Here is a tiny trained network, its code and every weight. The questions are about switching its units off for an input and a target symbol, where a switched-off unit gives its printed mean instead of its output.

import numpy as np


def w(rows, s, z=0):
    codes = np.array(rows[::2]) - 128.0
    scale = np.full(codes.shape[1], s)
    scale[-1] = z or s
    return codes * scale


def f(y):
    return np.maximum(y, 0)


def softmax(a):
    e = np.exp(a - a.max(-1, keepdims=True))
    return e / e.sum(-1, keepdims=True)


def log_softmax(a):
    a = a - a.max(-1, keepdims=True)
    return a - np.log(np.exp(a).sum(-1, keepdims=True))


def net(x, mask):
    ids = ['ΓΔΘΞΣΨεζμπτ'.index(c) for c in x.split()]
    T = len(ids)
    res = E[ids] + P[:T]
    q, k, v = (res @ M[0].T for M in (Q, K, V))
    z = softmax(np.where(np.tri(T) > 0, q @ k.T / 3**0.5, -1e9)) @ v
    res = res + np.where(mask[0], z, O[0][:, -1]) @ O[0][:, :-1]
    y = f(res @ A[0][:, :-1].T + A[0][:, -1])
    res = res + np.where(mask[1:9], y, B[0][:, -1]) @ B[0][:, :-1]
    return log_softmax(res[-1] @ U[:, :-1].T + U[:, -1])


Q, K, V, O, A, B = {}, {}, {}, {}, {}, {}
E = w([
[10,89,187,194],'Γ',
[86,165,98,109],'Δ',
[148,193,141,110],'Θ',
[70,151,55,137],'Ξ',
[140,128,182,65],'Σ',
[198,96,161,124],'Ψ',
[157,68,157,156],'ε',
[176,137,59,103],'ζ',
[99,120,112,205],'μ',
[90,118,186,143],'π',
[156,130,92,161],'τ',
],0.013)
P = w([
[100,146,158,254],'0',
[89,61,59,20],'1',
[211,213,198,158],'2',
[70,146,144,219],'3',
[7,102,68,34],'4',
[208,215,178,171],'5',
],0.0064)
Q[0] = w([
[77,83,80,55],'H1',
[138,193,152,179],'H1',
[254,240,94,33],'H1',
],0.0079)
K[0] = w([
[66,78,40,111],'H1',
[150,210,198,126],'H1',
[193,193,2,61],'H1',
],0.0071)
V[0] = w([
[124,58,97,156],'H1',
[149,118,222,146],'H1',
[12,1,140,98],'H1',
],0.0078)
O[0] = w([
[156,75,78,180,126],'H1',
[115,100,255,108,189],'H1',
[47,5,49,63,255],'H1',
],0.0076,0.0007)
A[0] = w([
[59,39,88,120,1],'N1',
[77,108,99,131,185],'N2',
[255,157,150,38,40],'N3',
[110,81,109,34,39],'N4',
[124,133,29,74,94],'N5',
[97,147,145,87,225],'N6',
[132,131,105,83,253],'N7',
[158,199,128,57,95],'N8',
],0.0091,0.0061)
B[0] = w([
[211,168,154,87,211],'N1',
[116,115,77,121,238],'N2',
[96,27,62,177,178],'N3',
[106,179,110,253,179],'N4',
[121,90,233,145,207],'N5',
[113,136,131,58,241],'N6',
[155,121,101,62,253],'N7',
[43,87,91,165,172],'N8',
],0.011,0.0057)
U = w([
[131,34,95,62,220],'Γ',
[117,184,64,89,176],'Δ',
[109,242,155,117,211],'Θ',
[74,117,9,193,2],'Ξ',
[163,174,248,62,57],'Σ',
[214,110,206,143,115],'Ψ',
[152,31,157,196,63],'ε',
[239,185,85,142,145],'ζ',
[42,120,114,232,84],'μ',
[14,105,209,163,15],'π',
[155,184,145,190,171],'τ',
],0.011,0.0043)

Each question gives the input, a string of symbols that net reads in full, and the target symbol t.
The units are the heads (3 rows each of Q, K, V and O) and the neurons (one row each of A and B). Each row of codes is followed by its name. A weight is (code - 128) times the scale printed after its matrix; where a second scale follows, it is the last column's (O, A, B and U).
mask holds one flag per unit, heads first, then neurons. A switched-off unit (its flag False) gives its mean, the last column of its rows in O or B, instead of its output. The means were averaged over made-up inputs and are rounded, as every weight is.
A unit's drop is (log p(t) with every unit on - log p(t) with that unit switched off) / (log p(t) with every unit on - log p(t) with every unit switched off).
The circuit of an input: a set's keep is (log p(t) with only the set's units on - log p(t) with every unit switched off) / (log p(t) with every unit on - log p(t) with every unit switched off). Starting from all 9 units, units are removed one at a time, each time the one whose removal leaves the highest keep (on an exact tie, the one counted first), for as long as the keep stays at least 0.8.
circuit, biggest first: the units of the circuit, biggest drop first
unit that matters most: the unit with the biggest drop
k most important neurons: the k neurons with the biggest drops, biggest first
drop of u: that unit's drop, to one decimal
input τ τ Θ, target μ: unit that matters most	N3
input Δ ε Ψ, target ε: circuit, biggest first	N3, H1
input μ Γ Σ Δ, target Γ: circuit, biggest first	H1, N4
input ζ Γ μ Ξ, target Γ: circuit, biggest first	H1, N4, N1
input μ π μ Ψ τ Σ, target Γ: circuit, biggest first	N3, N4
input Θ Σ Θ Γ, target Γ: circuit, biggest first	H1, N1
input Γ τ ε Ξ, target Γ: circuit, biggest first	H1, N4
input τ Σ ζ Δ Σ Θ, target μ: 3 most important neurons	N3, N8, N1
input μ Ψ ζ Ξ Γ, target Γ: 3 most important neurons	N1, N2, N5
input Ξ π Γ Γ Δ Ψ, target ε: 2 most important neurons	N3, N1
input Σ Ψ Γ τ Ψ ζ, target Ξ: 4 most important neurons	N3, N8, N1, N5
input Γ Ξ Γ Δ, target Γ: drop of N4	0.1
input Ξ Γ Σ π, target Γ: drop of N4	0.2
input π Θ Ψ Γ Ξ Σ, target Γ: drop of N4	0.3
